In the rows, zero is written as 128.
Each name stands for a flat space through zero: a line, a plane or more. A row that begins with a name and a colon came from that space; any other row is followed by the name of the space it lies nearest, among the names in its block.
rofa-kubek: [105 120 140 152 112 163  86 109 145  87 112 138  79 148 157 116 137  96
 167  70  85 100 134 166 102 152 146 138 122 144]
fof-nivu: [118 123 150 142 103 138 123 107 163 103 133 123  73 164 156 154 116 141
 139  82 123 105 113 134 118 140 137 124 121 151]
nibaz-zemo: [123 128 170 128  82 136 138 107 127  76 103  87 117  87 114  91 129 120
 120 126  67 108 128 108 112 105 134 128 103 136]
nibaz-zemo: [121 155 160 105 143 117 168 136 121 119 170  93 123 123  89 134 103 152
  88 106 110 124 165 135 137 112 110 167 147 116]
nibaz-zemo: [103  85 119 139 192 101 152  97 135 121  88 104 158 105 136 114  99 117
 108 136 107 116 139  63 137 125 130 121 101  84]
nibaz-zemo: [108 133 155 135 138 129 143 111 133 104 127 105 109 121 121 118 109 125
 107 106  93 102 135 114 125 132 128 129 118 119]
fof-nivu: [146  61 126 119 145 112 139  86 116 137  82 140 153 137 151 139 138 141
 155 152 101 100 174 109 164 145 156 105 130  93]
pok-tok: [123 136 156 122 128 128 155 114 134 128 153 100 119 140 119 143 114 157
  99 120 130 119 125 125 136 118 123 123 138 135]
fof-nivu: [112 155 130 153 111 141 104 142 151 121 126 148  77 143 142 137 122 114
 133  98 138 109  90 129 104 160 126 108 111 147]
nibaz-zemo: [166 161 117 114  72 122 115 170 102 137 128 166 129 103 106 118 155 120
 144 165 131 139 125 141 130 134 126 124 124 136]
nibaz-zemo: [113 107 125 175 115 144  93  90 145 108  74 165  85 138 179 115 135  90
 154 123  94  78  82 100 122 179 162  63  84 129]
rofa-kubek: [124 204 115 158 142 130 117 158 102 158 152 199  90 128 116 117 124  92
  94 148 121  90  81 123 144 200 132  73 110 113]
nibaz-zemo: [ 30 145 187 142 240 153 165  99 155 100 174  27 106 144 100 124  62 135
  51  22  99  98 161 135 100 117  95 175 155 111]
rofa-kubek: [ 89 153 155 153 170 135 145 118 131 148 129 117 105 136 120 135 104 133
  76 118 129  78  99  96 128 169 121  69 121 115]
rofa-kubek: [156  49 109 148 105 121 127  28 144  82 104 145 135 149 207 111 137 110
 165 156  76 133 101 103 171 104 191 114  91 129]
pok-tok: [126 153  98 130 176 127 136 130 119 148 189 138 152 143 127 123 117 118
  99 137 154 169 109 148 148 110 123 154 145 126]
pok-tok: [114 134 160 122 158  93 208  95 152 124 167  59 138 123 113 147  72 178
  41 139 144 135  95  54 150  83 111 122 114 120]
fof-nivu: [117  72 123 137 154 117 126  90 118  97  58 121 154  90 141  87 128  93
 148 141  61 103 162  87 134 132 150 124  97  86]
fof-nivu: [133 173 133 129  74 143 109 165 116 111 123 122 129  81  99  89 147 104
 124 147 123 147  95 131  94 108 114 129 112 155]
pok-tok: [104 133 158 148 139 148 126  94 143 110 147 132  71 172 149 143 113 128
 124  74  94  81 132 151 134 165 144 118 134 130]
pok-tok: [137 123 110 129 140 120 123 123 116 122 128 155 131 126 135 116 129 107
 140 134 104 128 144 134 144 137 140 142 122 110]
nibaz-zemo: [133 103 121 113 131 116 142 124 137 123 126  95 162 117 126 129 124 143
 128 138 147 163 135 115 124  83 119 155 131 131]
rofa-kubek: [142 153 147 120 114 125 150 130 131 151 172 140  98 168 125 170 120 168
 108 123 152 114 121 143 151 146 127 111 148 139]
fof-nivu: [151 136 137 104  99 101 161 147 135 139 141 109 135 120 108 154 118 170
 108 149 162 146 123 101 133 102 111 132 128 136]
fof-nivu: [101 166 141 160  80 145  94 149 151  72  99 127  71  93 127  91 122  80
 136  91  92 110  86 113  74 139 122 129  80 151]
fof-nivu: [119  83 138 126 157 157 126  64 118 109 142 101 156 152 151 110 141 124
 140 114  89 133 158 171 147 102 155 149 157 129]
nibaz-zemo: [106 132 130 151 136 162  92 124 116 133 103 142 122 126 135 104 149  97
 140 123 112 102 115 147 111 160 137  92 129 132]
pok-tok: [133 107 113 134 127 124 122 125 129 147  96 130 154 117 139 127 139 130
 133 163 154 134 101  98 126 126 130  90 116 129]
nibaz-zemo: [109 107 127 146 154 113 139 102 148 110 106 119 118 125 147 126 102 119
 118 117 111 111 118  83 129 134 134 120  99 110]
pok-tok: [175 127 126 102  93 126 128 122  92 124 149 164 136 134 123 122 156 128
 157 151  90 132 173 176 166 128 152 152 149 123]
pok-tok: [138 107 124 140 122 147 111 102 119 151 115 154 130 155 156 137 153 131
 146 149 134 109 111 142 145 153 152  77 137 135]
fof-nivu: [140 114 150 126  93 148 136  93 144 134 154 105 124 167 152 155 140 169
 126 132 157 138  94 146 136 102 139 104 148 170]
pok-tok: [161  89 120 146  93 109 144  60 147 111 123 155 112 157 188 142 126 137
 136 163 113 120  78  88 173 125 173  85  92 135]
fof-nivu: [133 164 151 123  84 135 124 150 153 117 168 140  59 169 129 170 119 153
 137  75 143 117 129 166 117 145 120 149 141 159]
pok-tok: [105 117 139 145 135 150 113 125 140 153  99 113 127 139 138 141 137 140
 126 127 163 108  98 117 105 146 122  72 132 143]
rofa-kubek: [152 132  87 122 107 131  88 165  99 132 100 168 160  90 120  91 164  85
 170 163 124 157 137 148 117 126 130 143 122 125]
rofa-kubek: [130 189 140 114 155  97 176 175 104 183 158 128 139 107  70 147 104 160
  53 167 166 114 116  86 147 149  95  92 133 103]
rofa-kubek: [160 133  83 125 123 129 104 153  96 175 121 177 173 119 129 118 165 114
 146 193 165 156 106 139 142 135 134  97 136 129]
rofa-kubek: [124 178 112 103 153  80 161 197 112 115 140 107 157  50  58  95  92 109
  84 140 122 166 156  85 113  95  83 199 106  92]
rofa-kubek: [155 130 110 108 105 113 130 144 129 114 152 136 135 126 125 130 130 129
 146 129 133 168 145 147 134  98 125 182 132 134]
[127  76 136  92 188 115 168  82 104  99 149  75 190 116 112 103 115 133
 122 119  69 154 223 149 162  70 135 213 160  88]	fof-nivu
[150 144 113 122 129 105 150 131 122 141 159 147 134 132 126 137 119 137
 108 156 142 145 112 115 156 122 130 129 124 122]	rofa-kubek
[143 109 130 126 116 141 122 108 121 148 128 140 135 154 146 143 150 145
 143 145 139 122 124 148 145 136 144  98 146 139]	fof-nivu
[106 148 146 153 110 159  98 127 124 108 104 133 100 113 128  97 140  94
 133 113  93  95 107 136 102 154 135 100 112 139]	nibaz-zemo
[108 152 136 116 133 140 129 176 133 159 133  78 159 107  90 134 130 153
 102 132 197 161 108 126  85  96  83 127 150 153]	pok-tok
[116 120 123 143 181 113 157  89 131 137 145 127 135 143 144 131 101 130
  89 140 123 118 108  94 161 134 139 107 118 105]	pok-tok
[ 97  76 133 167 138 126 121  73 162  88  57 110 112 116 174 109 112 102
 136 119  91  92  94  59 113 138 151  86  73 117]	fof-nivu
[220 114  88 103   4  90 116 157 116 124  90 184 151  89 139 125 173 132
 185 221 147 174 100  99 144  98 146 117  89 149]	nibaz-zemo
[166 122 123 115  79  84 160 122 164 106 152 136  96 148 149 169 102 163
 131 128 146 150 111  96 149 103 133 155 104 140]	nibaz-zemo
[116 116 105 158 110 137  97 128 167 123 101 133 113 136 167 134 129 115
 147 124 171 144  60 102  95 125 128 101  98 159]	pok-tok
[114 141 149 119 104 151 111 167 132 140 110  98 128 116 102 135 144 144
 136 112 160 128 133 146  84 123 101 123 147 153]	pok-tok
[117 147  84 147 126 105 108 175 157 116 103 139 125  91 131 113 110  92
 132 130 164 166  79  79  88 116 104 146  80 132]	nibaz-zemo
[112 118 132 154 105 166  89 109 146 114 112 129 105 148 161 122 147 112
 155 106 130 120  92 151 102 136 142 103 125 162]	nibaz-zemo
[129 118 129 134 120 177  90 101  94 119 126 135 154 126 137  82 174  93
 157 139  88 131 135 190 128 122 154 123 151 143]	fof-nivu
[ 87 105 138 136 160 176  94 132 143 159 112  92 141 158 136 146 146 143
 144  91 180 127 129 167  86 131 111 109 170 155]	rofa-kubek
[142 102 130 117 131 134 130 105 114 140 131 133 146 147 137 136 144 142
 142 139 122 125 153 151 150 128 143 123 150 124]	fof-nivu
[ 96  75 147 147 179 175 108  66 108 143  93 112 155 150 153 110 154 117
 140 125  95  84 148 154 136 153 156  75 156 116]	nibaz-zemo
[106  80 112 130 156 159  97 119 114 137  76  85 206  92 128  84 161 105
 149 154 141 160 129 132  95  88 123 121 140 134]	nibaz-zemo
[144 131 169 110  72 101 173 110 147  71 138  84 103 105 115 127 102 154
 107 119  87 128 134  93 132  85 127 161 101 136]	nibaz-zemo
[109 129  83 160 172 130  90 149 120 156  85 176 137 115 142 110 135  79
 141 145 143 116 102 106 116 176 130  88 106 105]	nibaz-zemo

Each name stands for a flat space through zero: a line, a plane or more. A row that begins with a name and a colon came from that space; any other row is followed by the name of the space it lies nearest, among the names in its block.
denulak: [130 119 115 154 134 133 124 120 103 136 145 158 129 109 124 140 130 102
 120 128 129 122 101 154 150 134 115 112 105 137]
belmanog: [ 54 147 139 141  85  84 153 110 119 171 140 250  98 128 152 182 163  78
  95 130 109 139  88 152 118 133 148 174 130 154]
sogavoner: [152 118 136 155 170 121  74 139 126 108 127  93 158 120 157 170 127 164
 138 150 159 109 132 127 138 154 109  92 101 129]
tefrabof: [119 108 123 149 153 110  99  84 107 152 138 164  98 151 128 161 132 124
 141 154 148 118 126 147 135 154  97 127  93 115]
tefrabof: [121 143 130 159 109  91 159 204 191  61 127  41 215  88 180 139 129 127
 102  96 112 116 114 116 110 130 130 104 176 158]
sogavoner: [ 80  98 132 114  93 115 151  98 105 137 131 130  90 128 139 144  95  89
 101 201 113 166 145 100  81 127  93 113 138  92]
kitoviv: [132 121  96 176 134  88 161 136 174  98 144  83 160 135 131 109 132 102
 139  77 118  96 110 160 140 148  93 126 144 138]
tefrabof: [129 120 130 136 137 116 119 137 138 109 134  82 161 123 143 125 118 137
 128 140 140 128 130 119 119 129 115  98 133 119]
kitoviv: [123 127 145  47 110 172 174 132  98 129 137 118 139 119  77 103 118 145
 104 142 141 172 144  84 101  45 172 119 153 129]
kitoviv: [104 128 164 136 149  65  79 102 211 144  78 105 116 140 195 113 117 182
 144 142 129 114 152 130  94 146 140 151 134  94]
sogavoner: [153 130 149 127 163 133  97 136 155 127  98 127 136  97 145 137 130 181
 127 113 139 109 129 138 138 112 161 133 113 143]
kitoviv: [107 114 131 172 126  95  83 108 146 141 119 111 131 110 186  98  98 106
 127 168 115 130 116 146 119 164  97  91 115  87]
tefrabof: [112 108 141 140 162  95 104  77 148 162 115 170 103 122 141 139 128 149
 128 135 144 113 118 161 128 118 132 140  99 120]
sogavoner: [129 104 130 124 152 122 150 128 123 108 138 124 141 109 116 189 131 145
 107 133 151 121 126 125 121 100 122 118 120 153]
belmanog: [119 123 128 118 125 118 153 126 139 122 130 123 129 132 120 136 131 130
 122 121 129 129 132 123 117 113 130 137 140 134]
belmanog: [ 75 106 126 138 102  90 180  99 148 145 131 167 110  96 139 130 117  83
  88 132 103 138 101 151 104 100 124 137 140 130]
denulak: [114  95 120 164 134  96 123  93 150 135 107 134  78 119 156 146 104 109
 124 152 107 114 134 149 116 161  84 136 113 106]
kitoviv: [148 138 148 111 135 142 118 140 162 130  79 137  98 107 141 129 126 170
 127 110 111 117 147 125 126 120 165 166 131 138]
denulak: [116 111 128 139 144 121 101 104  89 139 153 144 131 137 131 164 127 121
 127 172 156 135 122 128 128 140 101  97 101 117]
denulak: [136 124 134 131 133 156 105 146  76 122 144 139 150  96 134 168 126 125
 108 162 144 141 113 119 139 125 127  86 105 140]
belmanog: [158 100 126 127 151 149 131 132 134 106 114  87 131  87 122 126 100 146
 117 134 129 122 136 127 129 107 121 102 119 127]
belmanog: [109 136 142 162 110 120 103 138 145 149 109 157 145  54 185  93 111 103
  97 132  97 134  84 161 137 125 154 103 120 126]
sogavoner: [ 99 119 154  66 110 148 126 137  60 112 165  83 170 145 118 162 112 139
 105 223 172 190 156  48  78  93 122  65 143 103]
tefrabof: [132 116 117 150 128 134 138 148 110 106 150 107 168  90 133 140 119 106
 106 134 131 130 103 134 136 119 113  83 124 141]
tefrabof: [104 173 154 130  65 119 152 190 194 122  68 155 114  73 192 118 132 118
  92  91  54 130 119 125 110 133 189 184 174 156]
tefrabof: [122 127 121  90  98 177 142 152  24 108 185 110 157 149  89 167 126  96
 113 195 156 178 139  67 115 121 102  72 132 124]
belmanog: [172 128 126 131 160 142 122 146 163 107 109  86 149 108 121 103 125 167
 140  85 132 102 132 140 148 113 145 128 127 141]
belmanog: [145 144 139 117 142 138 125 154 126 116 121 146 132 133 122 182 156 162
 129 108 142 115 135 119 137 126 152 153 125 164]
tefrabof: [126 123 118 145 131 110 137 155 124  87 158  70 182 139 136 158 132 122
 126 137 148 126 128 110 120 141  96  92 141 135]
tefrabof: [141 142 135  82 121 165 132 105 123 166 103 173  73 143  89  79 130 144
 142 109 114 137 145 128 135 102 170 174 127 119]
sogavoner: [101 124 114 161 111  93 153 133 136 115 148 130 141 130 144 154 135  89
 116 124 118 123 110 139 122 148 100 125 138 138]
denulak: [136 101 148 109 132 152  89 120 113 123  99  81 106 104 154 123  78 150
 119 205 127 154 164  90  98 131 111  88 118  82]
belmanog: [122 123 140  99 123 147 126 118 104 140 129 135 122 121 118 123 117 134
 117 157 136 151 135 110 116 103 140 116 126 117]
denulak: [148  98 132 141 161 110 136 115 192 114  79 106  93  95 143 140 108 165
 123 107 113  95 145 147 120 120 125 155 124 132]
belmanog: [110 119 126 102 123 128 151  97 103 146 142 163  95 160  94 148 137 120
 129 141 139 140 139 119 117 115 122 149 126 125]
kitoviv: [135 157 126 146 117 144 100 156 105 134 144 144 163 117 141 110 142 111
 131 117 126 131  99 139 156 144 143 107 121 138]
sogavoner: [112 161 142 125  90 122 122 185 129  98 133  90 173 135 166 143 136 123
 120 145 121 147 135  87 107 151 135 114 162 132]
sogavoner: [121 142 122 117 110 138 118 124 100 140 151 121 139 161 115  88 129 108
 145 142 133 148 129 115 130 138 121 112 134 105]
kitoviv: [106 151 161 107 133 111  78 118 130 154 122 144 137 158 154 128 142 165
 141 156 153 142 139 110 112 132 156 132 125 110]
sogavoner: [127 130 133 126 143 116 156 138 152 122 130 147 153 102 120 149 149 146
 110  86 137 112 106 147 136  89 160 143 132 168]
kitoviv: [123 110  98 144 121 109 165 118 138 108 153  81 139 152 109 102 117  93
 138 118 123 124 130 132 122 137  83 115 145 114]
denulak: [133 146 142  91 121 141 131 147 132 119 124 103 144 146 118 115 134 156
 135 126 137 141 149  96 115 110 154 135 149 128]
denulak: [129 112 116 122  95 170 141 118  78 139 118 164  59 112 115 142 102  82
 112 169  93 149 140 117 125 146 103 132 117 114]
tefrabof: [127 122  94 140 138 111 209 162 107  74 202 109 208 138  75 200 171 104
 111  77 166 111  95 133 143  96 108 111 145 196]
denulak: [152 131 128  68 114 198 138 126  72 140 129 135  99 137  72  96 116 131
 131 146 128 160 152  95 130  96 148 127 128 115]
denulak: [147 109 115 136 154 148 137 111  96 136 140 174 110 108  95 166 137 124
 120 116 141 113 110 155 156 112 124 130  95 154]
sogavoner: [129 136 123 161 154 105  96 102 149 158 135 154 146 127 138  83 140 128
 147  95 138 106  93 179 160 133 138 124 105 124]
kitoviv: [124 108 143 103 147 119 123  93 136 138  99 149  61 158 122 184 127 166
 136 155 137 122 171 110 103 134 119 172 117 119]
kitoviv: [121 104 125  85 113 164 164 112  79 130 145 127 111 120  85 128 106 111
 106 167 133 163 140  99 109  85 121 107 131 117]
belmanog: [ 70 165 143 105  83  88 155 140 139 136 148 149 152 172 140 133 159 112
 122 126 128 152 124 104  97 124 152 155 170 133]
[114  99 125 100 129 124 178 107 122 118 136 126 107 135  95 163 122 128
 111 141 137 137 145 111 102  95 114 139 137 133]	belmanog
[109 122 109 175 145  85 119  97 132 147 161 153 150 143 134 120 144  98
 140 111 143 109  89 175 150 146 103 115 108 128]	denulak
[109 132 158  89 111 152  97 119  96 156 123 135 131 110 141  95 105 135
 112 187 134 172 133  99 106 100 155  95 126  95]	kitoviv
[111 150 134 134 109 111 126 155 131 115 136 124 149 145 150 155 146 123
 128 130 128 131 128 112 119 151 128 133 144 138]	belmanog
[124 112 125 144 167  90 114  88 156 141 138 119 141 150 125 112 133 147
 149 115 156 108 121 155 133 123 116 124 114 116]	denulak
[134 161 144 111 129 125 112 147 155 130 114 122 145 150 135 107 148 162
 147 100 133 123 137 119 130 127 165 153 143 134]	kitoviv
[ 90 132 146 122  97 101 171 134 177 134  96 161 109  86 157 134 126 120
  89 111  90 132 117 136 101  99 163 166 155 146]	sogavoner
[159 140 134 109 121 167 130 159 142 117 105  93 145  89 125  70 110 144
 123 107 109 135 131 120 135 101 163 117 142 128]	denulak
[124 134 151 110 140 122 107 147 122 111 132 105 161 137 143 174 138 167
 124 155 159 136 143  95 110 122 138 113 132 135]	denulak
[113 131 128 181 141  83 105 132 159 127 137 126 173 105 174 128 135 118
 123 113 132 108  90 165 140 145 122 105 119 136]	kitoviv
[124 113 143  97 120 132 156 153 148  92 122  52 169  94 135 115  99 148
 100 149 131 150 144  90  90  81 138  93 160 121]	belmanog
[138 126  96 144 111 149 144  99 124 159 134 147 103 121  99  25 110  74
 142  95  93 128 103 171 158 127 121 127 123 104]	denulak
[109 129 133 179 152  81  94 139 134 117 155 126 193 113 175 176 146 129
 119 135 159 111  90 151 137 148 114  88 110 146]	denulak
[ 93 146 136 142  92  91 142 168 153  99 136  89 174 127 173 139 131 109
 112 137 116 140 123 105  99 145 123 114 166 130]	belmanog
[138 152 112  98  98 162 170 155  94 116 148 140 120 164  79 136 152 109
 136 103 121 138 139 104 135 127 135 157 150 150]	tefrabof
[149 113 110 106 155 112 192 132 157  83 137  86 122 183  72 185 154 163
 147  81 152  98 166 110 117 114 108 175 151 161]	belmanog
[128 162 119 165 111 109 147 175 169 112 132 128 181  99 152 102 151 108
 120  58 104 106  85 161 153 131 155 136 149 166]	denulak
[128  88 115 150 123 121 122  79 161 146  87 107  56 111 147  65  70 102
 134 154  83 126 148 148 113 152  86 129 120  70]	denulak
[137 157 112 154 128  99 124 153 158 106 139 100 151 186 134 131 160 130
 166  84 131 100 135 130 141 178 112 154 146 139]	belmanog
[100 133 143 124 153  85  97 112 113 131 167 122 175 183 136 174 156 155
 144 158 188 132 129 111 114 134 117 107 121 124]	denulak
[126 110 117 163 147 127 106 112  89 138 155 159 140 106 132 158 128 104
 118 148 145 123  95 156 151 138 103  90  91 134]	denulak
[155 145 112  91 107 182 127 135  75 128 140 115  99 185  79 101 129 117
 161 140 126 148 164  90 135 150 115 137 135 107]	tefrabof
[104 100 129 116 126 112 195 131 152 108 151  88 196  61 117  96 107 115
  77 114 134 144  92 138 107  38 147  81 153 143]	kitoviv
